Here is a tiny trained network, its code and every weight. The questions are about switching its units off for an input and a class, where a switched-off unit gives its printed mean instead of its output.

import numpy as np


def w(rows, s, z=0):
    codes = np.array(rows[::2]) - 128.0
    scale = np.full(codes.shape[1], s)
    scale[-1] = z or s
    return codes * scale


def norm(h):
    return h / np.sqrt((h * h).mean(-1, keepdims=True) + 1e-5)


def f(y):
    return y / 2 * (1 + np.tanh(0.7978845608 * (y + 0.044715 * y**3)))


def log_softmax(a):
    a = a - a.max(-1, keepdims=True)
    return a - np.log(np.exp(a).sum(-1, keepdims=True))


def net(x, mask):
    res = np.array(x, float).reshape(1, 2) / 4 @ E
    u = 0
    for l in range(3):
        y = f(norm(res) @ A[l][:, :-1].T + A[l][:, -1])
        res = res + np.where(mask[u : u + 11], y, B[l][:, -1]) @ B[l][:, :-1]
        u += 11
    return log_softmax(norm(res)[-1] @ U[:, :-1].T + U[:, -1])


A, B = {}, {}
E = w([
[197,138,128,47,210],'x0',
[68,255,62,153,226],'x1',
],0.0094)
A[0] = w([
[131,150,105,183,144,155],'L0N0',
[158,81,133,101,119,127],'L0N1',
[12,116,112,102,54,3],'L0N2',
[149,134,99,78,149,199],'L0N3',
[118,149,132,131,130,35],'L0N4',
[55,151,64,131,187,124],'L0N5',
[79,94,93,151,114,61],'L0N6',
[142,120,126,165,136,48],'L0N7',
[140,86,138,151,103,84],'L0N8',
[130,119,124,137,121,40],'L0N9',
[96,118,167,78,140,115],'L0N10',
],0.011,0.0022)
B[0] = w([
[205,162,146,140,40,171],'L0N0',
[51,100,122,172,203,197],'L0N1',
[137,108,32,80,109,200],'L0N2',
[184,103,105,187,6,175],'L0N3',
[67,102,223,92,85,120],'L0N4',
[163,43,175,181,152,253],'L0N5',
[157,194,89,3,87,155],'L0N6',
[117,143,151,39,136,118],'L0N7',
[42,130,127,164,173,179],'L0N8',
[90,144,110,108,150,118],'L0N9',
[100,149,101,143,146,135],'L0N10',
],0.0061,0.0058)
A[1] = w([
[160,87,155,172,66,171],'L1N0',
[161,162,176,55,149,75],'L1N1',
[92,74,96,42,194,204],'L1N2',
[109,71,198,58,78,95],'L1N3',
[186,92,138,72,205,126],'L1N4',
[130,234,128,153,162,184],'L1N5',
[30,95,118,144,155,171],'L1N6',
[135,187,89,195,196,83],'L1N7',
[172,138,178,24,178,85],'L1N8',
[121,74,239,68,112,5],'L1N9',
[140,173,114,2,102,38],'L1N10',
],0.0093,0.0033)
B[1] = w([
[183,180,90,111,193,255],'L1N0',
[100,88,97,147,85,120],'L1N1',
[188,143,60,254,167,185],'L1N2',
[90,249,253,98,151,214],'L1N3',
[41,136,69,94,11,210],'L1N4',
[133,141,175,56,134,209],'L1N5',
[217,172,101,100,160,194],'L1N6',
[93,56,211,141,105,223],'L1N7',
[138,224,128,50,74,154],'L1N8',
[36,156,191,170,147,181],'L1N9',
[163,23,172,197,131,129],'L1N10',
],0.0074,0.0048)
A[2] = w([
[38,131,76,120,59,121],'L2N0',
[43,171,137,104,214,89],'L2N1',
[77,169,230,148,181,28],'L2N2',
[104,143,82,73,99,2],'L2N3',
[135,195,74,28,76,86],'L2N4',
[149,128,134,63,64,247],'L2N5',
[65,127,251,126,197,36],'L2N6',
[147,169,78,131,128,138],'L2N7',
[254,38,61,157,241,60],'L2N8',
[14,210,142,44,103,229],'L2N9',
[69,71,230,127,212,22],'L2N10',
],0.0087,0.0022)
B[2] = w([
[125,224,78,50,91,169],'L2N0',
[154,101,149,163,105,160],'L2N1',
[64,97,213,126,168,237],'L2N2',
[100,146,127,154,85,138],'L2N3',
[57,154,128,124,79,188],'L2N4',
[114,176,85,173,173,186],'L2N5',
[95,196,228,220,209,254],'L2N6',
[93,85,172,143,104,149],'L2N7',
[220,1,47,191,155,198],'L2N8',
[173,88,88,139,111,223],'L2N9',
[96,175,185,186,136,220],'L2N10',
],0.0097,0.0071)
U = w([
[102,147,252,176,168,203],'0',
[102,184,67,103,54,191],'1',
[194,54,85,160,146,213],'2',
[126,107,147,84,147,36],'3',
[156,117,160,80,137,3],'4',
],0.022,0.0062)

Each question gives the input, the list of numbers given to net, and the class t.
The units are the neurons (one row each of A and B). Each row of codes is followed by its name. A weight is (code - 128) times the scale printed after its matrix; where a second scale follows, it is the last column's (A, B and U).
mask holds one flag per neuron, layer by layer. A switched-off neuron (its flag False) gives its mean, the last column of its row in B, instead of its output. The means were averaged over made-up inputs and are rounded, as every weight is.
A unit's drop is (log p(t) with every unit on - log p(t) with that unit switched off) / (log p(t) with every unit on - log p(t) with every unit switched off).
unit that matters most: the unit with the biggest drop
k most important neurons: the k neurons with the biggest drops, biggest first
k most important neurons of layer l: the k neurons of layer l with the biggest drops, biggest first
drop of u: that unit's drop, to one decimal
input [1,3], class 2: 2 most important neurons	(L0N5 L1N3)
input [1,0], class 2: unit that matters most	L0N3
input [4,-2], class 1: 2 most important neurons	(L1N4 L0N5)
input [8,7], class 1: 4 most important neurons of layer 1	(L1N8 L1N4 L1N3 L1N9)
input [-3,3], class 2: 2 most important neurons	(L1N3 L0N5)
input [-1,3], class 2: 2 most important neurons	(L0N5 L1N3)
input [3,3], class 2: 4 most important neurons	(L1N3 L0N5 L1N9 L0N6)
input [3,-2], class 2: 2 most important neurons of layer 0	(L0N1 L0N6)
input [-3,2], class 2: 2 most important neurons of layer 1	(L1N4 L1N3)
input [1,-3], class 2: 2 most important neurons of layer 0	(L0N1 L0N0)
input [-6,-5], class 1: drop of L0N5	1.7
input [6,2], class 1: drop of L1N4	0.4
input [0,0], class 2: drop of L2N0	0.0
input [6,-4], class 1: most important neuron of layer 1	(L1N4)
